Below are the code and all the weights of a small trained network. Each question names an input and a class and asks about switching units off, where a switched-off unit gives its printed mean instead of its output.

import numpy as np


def w(rows, s, z=0):
    codes = np.array(rows[::2]) - 128.0
    scale = np.full(codes.shape[1], s)
    scale[-1] = z or s
    return codes * scale


def f(y):
    return y / 2 * (1 + np.tanh(0.7978845608 * (y + 0.044715 * y**3)))


def log_softmax(a):
    a = a - a.max(-1, keepdims=True)
    return a - np.log(np.exp(a).sum(-1, keepdims=True))


def net(x, mask):
    res = np.array(x, float).reshape(1, 4) / 4 @ E
    y = f(res @ A[0][:, :-1].T + A[0][:, -1])
    res = res + np.where(mask, y, B[0][:, -1]) @ B[0][:, :-1]
    return log_softmax(res[-1] @ U[:, :-1].T + U[:, -1])


A, B = {}, {}
E = w([
[126,42,73,64,81,119,7,145,170,143],'x0',
[94,174,46,143,53,149,150,154,152,143],'x1',
[168,133,147,123,127,152,120,172,131,140],'x2',
[127,74,124,147,108,48,184,169,131,124],'x3',
],0.013)
A[0] = w([
[115,144,115,108,121,215,4,77,137,113,5],'neuron 0',
[87,146,25,112,34,151,95,186,145,134,76],'neuron 1',
[133,18,114,128,78,45,141,197,141,113,53],'neuron 2',
[125,44,79,94,90,118,3,139,141,134,89],'neuron 3',
[136,35,196,90,169,104,51,100,134,123,87],'neuron 4',
[127,83,167,118,170,109,63,135,123,108,80],'neuron 5',
],0.017,0.0027)
B[0] = w([
[82,184,82,33,204,105,40,154,107,221,201],'neuron 0',
[242,2,114,194,107,91,124,63,116,98,225],'neuron 1',
[82,207,89,29,214,137,25,133,102,216,217],'neuron 2',
[50,205,217,160,87,178,249,179,157,58,253],'neuron 3',
[194,41,87,191,107,134,106,45,150,87,214],'neuron 4',
[203,76,109,159,68,57,176,172,86,157,178],'neuron 5',
],0.011,0.029)
U = w([
[85,208,205,171,119,191,229,177,126,4,254],'0',
[254,24,54,183,103,120,82,74,111,81,112],'1',
[96,194,62,9,207,133,14,149,93,208,26],'2',
],0.0087,0.0029)

Each question gives the input, the list of numbers given to net, and the class t.
The units are the neurons (one row each of A and B). Each row of codes is followed by its name. A weight is (code - 128) times the scale printed after its matrix; where a second scale follows, it is the last column's (A, B and U).
mask holds one flag per neuron, in row order. A switched-off neuron (its flag False) gives its mean, the last column of its row in B, instead of its output. The means were averaged over made-up inputs and are rounded, as every weight is.
A unit's drop is (log p(t) with every unit on - log p(t) with that unit switched off) / (log p(t) with every unit on - log p(t) with every unit switched off).
The circuit of an input: a set's keep is (log p(t) with only the set's units on - log p(t) with every unit switched off) / (log p(t) with every unit on - log p(t) with every unit switched off). Starting from all 6 units, units are removed one at a time, each time the one whose removal leaves the highest keep (on an exact tie, the one counted first), for as long as the keep stays at least 0.8.
circuit, biggest first: the units of the circuit, biggest drop first
unit that matters most: the unit with the biggest drop
top k neurons: the k neurons with the biggest drops, biggest first
drop when u is switched off: that unit's drop, to one decimal
input [-7,-8,2,-5], class 1: top 2 neurons	(neuron 3; neuron 2)
input [1,4,4,5], class 2: circuit, biggest first	(neuron 2)
input [-5,6,-1,6], class 1: top 2 neurons	(neuron 3; neuron 0)
input [0,0,1,2], class 2: top 2 neurons	(neuron 3; neuron 1)
input [4,-3,-7,4], class 0: top 2 neurons	(neuron 3; neuron 0)
input [8,4,7,8], class 0: top 3 neurons	(neuron 3; neuron 0; neuron 1)
input [-1,-5,5,6], class 2: top 2 neurons	(neuron 1; neuron 2)
input [1,0,7,1], class 0: top 3 neurons	(neuron 0; neuron 1; neuron 2)
input [-6,7,-6,-3], class 1: top 3 neurons	(neuron 3; neuron 2; neuron 0)
input [5,4,-2,-2], class 0: top 2 neurons	(neuron 3; neuron 4)
input [0,1,8,-3], class 2: top 2 neurons	(neuron 3; neuron 4)
input [-5,8,-6,8], class 1: top 2 neurons	(neuron 3; neuron 0)
input [7,7,6,-1], class 0: top 2 neurons	(neuron 3; neuron 4)
input [4,7,-7,-7], class 1: unit that matters most	neuron 1
input [-3,-3,-7,-6], class 2: drop when neuron 1 is switched off	0.5
input [5,-2,-5,-5], class 0: drop when neuron 2 is switched off	1.5
input [-2,4,-5,8], class 2: drop when neuron 2 is switched off	0.2
